Below is a small trained network, with its code and all its weights. Each question gives an input and a class and asks what happens when units are switched off, that is, made to give their printed mean instead of their output.

import numpy as np


def w(rows, s, z=0):
    codes = np.array(rows[::2]) - 128.0
    scale = np.full(codes.shape[1], s)
    scale[-1] = z or s
    return codes * scale


def f(y):
    return y / 2 * (1 + np.tanh(0.7978845608 * (y + 0.044715 * y**3)))


def log_softmax(a):
    a = a - a.max(-1, keepdims=True)
    return a - np.log(np.exp(a).sum(-1, keepdims=True))


def net(x, mask):
    res = np.array(x, float).reshape(1, 6) / 4 @ E
    y = f(res @ A[0][:, :-1].T + A[0][:, -1])
    res = res + np.where(mask, y, B[0][:, -1]) @ B[0][:, :-1]
    return log_softmax(res[-1] @ U[:, :-1].T + U[:, -1])


A, B = {}, {}
E = w([
[153,125,121,143,120,139,140,136,113,104],'x0',
[123,127,124,121,119,120,111,131,137,136],'x1',
[119,252,145,223,58,49,156,70,102,147],'x2',
[249,88,147,180,173,138,84,67,65,240],'x3',
[98,59,10,53,100,85,188,76,49,154],'x4',
[126,132,132,130,136,142,147,124,126,136],'x5',
],0.016)
A[0] = w([
[131,196,167,172,138,149,101,130,133,119,119],'N0',
[169,121,164,179,159,148,82,120,141,154,137],'N1',
[113,127,140,143,117,144,110,133,183,154,171],'N2',
[200,113,140,160,160,148,64,117,43,230,150],'N3',
[148,79,119,136,184,149,69,149,100,180,132],'N4',
[171,123,118,113,97,101,133,112,93,170,90],'N5',
[88,220,118,167,81,56,178,138,155,95,155],'N6',
[129,80,140,123,172,206,69,198,159,109,199],'N7',
[160,118,112,99,149,130,146,145,146,146,84],'N8',
[148,135,120,194,96,98,124,61,120,179,74],'N9',
[96,79,4,124,118,78,167,65,37,175,99],'N10',
[110,163,139,111,139,168,131,199,209,77,252],'N11',
[124,75,87,67,112,146,145,123,93,132,154],'N12',
[66,103,72,62,77,80,204,141,86,105,143],'N13',
[149,93,106,98,139,102,125,75,102,154,89],'N14',
[136,214,145,182,56,21,186,92,97,167,117],'N15',
],0.014,0.012)
B[0] = w([
[143,152,181,156,116,72,97,135,136,142,183],'N0',
[140,123,160,98,148,111,105,123,130,136,190],'N1',
[121,139,157,127,132,130,134,133,136,100,159],'N2',
[127,132,186,129,185,102,129,147,8,113,255],'N3',
[152,93,163,140,146,139,183,131,96,138,201],'N4',
[97,139,94,124,147,123,123,126,68,77,171],'N5',
[165,179,117,142,68,110,145,135,158,148,209],'N6',
[99,94,155,85,151,156,143,116,86,85,228],'N7',
[137,108,131,168,116,120,148,141,148,131,146],'N8',
[94,168,128,115,144,108,106,103,75,87,188],'N9',
[115,151,51,141,151,121,155,121,108,108,252],'N10',
[97,150,116,89,105,142,167,73,151,66,235],'N11',
[122,71,45,145,201,93,145,145,161,128,206],'N12',
[149,97,57,134,154,189,67,142,144,181,222],'N13',
[108,107,95,153,133,93,170,130,119,93,182],'N14',
[95,233,116,169,104,166,112,107,119,129,231],'N15',
],0.017,0.035)
U = w([
[25,159,87,109,147,138,161,75,102,28,212],'0',
[179,69,222,88,165,167,134,162,87,123,84],'1',
[165,172,160,151,36,73,160,122,203,130,212],'2',
[150,169,197,177,155,50,16,135,104,148,40],'3',
[139,30,64,67,179,192,88,180,192,176,254],'4',
[156,49,91,163,169,36,198,195,100,128,55],'5',
[128,159,51,188,115,179,73,146,129,247,4],'6',
],0.011,0.0048)

Each question gives the input, the list of numbers given to net, and the class t.
The units are the neurons (one row each of A and B). Each row of codes is followed by its name. A weight is (code - 128) times the scale printed after its matrix; where a second scale follows, it is the last column's (A, B and U).
mask holds one flag per neuron, in row order. A switched-off neuron (its flag False) gives its mean, the last column of its row in B, instead of its output. The means were averaged over made-up inputs and are rounded, as every weight is.
A unit's drop is (log p(t) with every unit on - log p(t) with that unit switched off) / (log p(t) with every unit on - log p(t) with every unit switched off).
The circuit of an input: a set's keep is (log p(t) with only the set's units on - log p(t) with every unit switched off) / (log p(t) with every unit on - log p(t) with every unit switched off). Starting from the 12 units with the biggest drops (on a tie, the unit counted first), units are removed one at a time, each time the one whose removal leaves the highest keep (on an exact tie, the one counted first), for as long as the keep stays at least 0.8.
circuit, biggest first: the units of the circuit, biggest drop first
top k neurons: the k neurons with the biggest drops, biggest first
drop when u is switched off: that unit's drop, to one decimal
input [-7,-4,2,0,4,5], class 6: top neuron	(N11)
input [0,-4,-6,-8,1,5], class 4: circuit, biggest first	(N13; N15)
input [6,-6,2,4,0,7], class 3: circuit, biggest first	(N11; N7)
input [-5,5,0,8,-5,0], class 1: top 2 neurons	(N4; N15)
input [-2,3,1,-8,2,6], class 6: top 3 neurons	(N13; N6; N7)
input [3,-1,0,0,6,6], class 4: top 2 neurons	(N13; N3)
input [-1,5,-1,2,1,0], class 5: top 2 neurons	(N11; N15)
input [-5,-8,-6,0,4,7], class 4: top 2 neurons	(N3; N13)
input [6,-4,5,0,-2,8], class 2: top 2 neurons	(N3; N6)
input [-5,1,0,3,-8,-6], class 1: drop when N15 is switched off	0.1
input [6,-7,2,0,5,-1], class 6: drop when N13 is switched off	0.3
input [6,-5,1,3,-6,7], class 3: drop when N0 is switched off	0.3
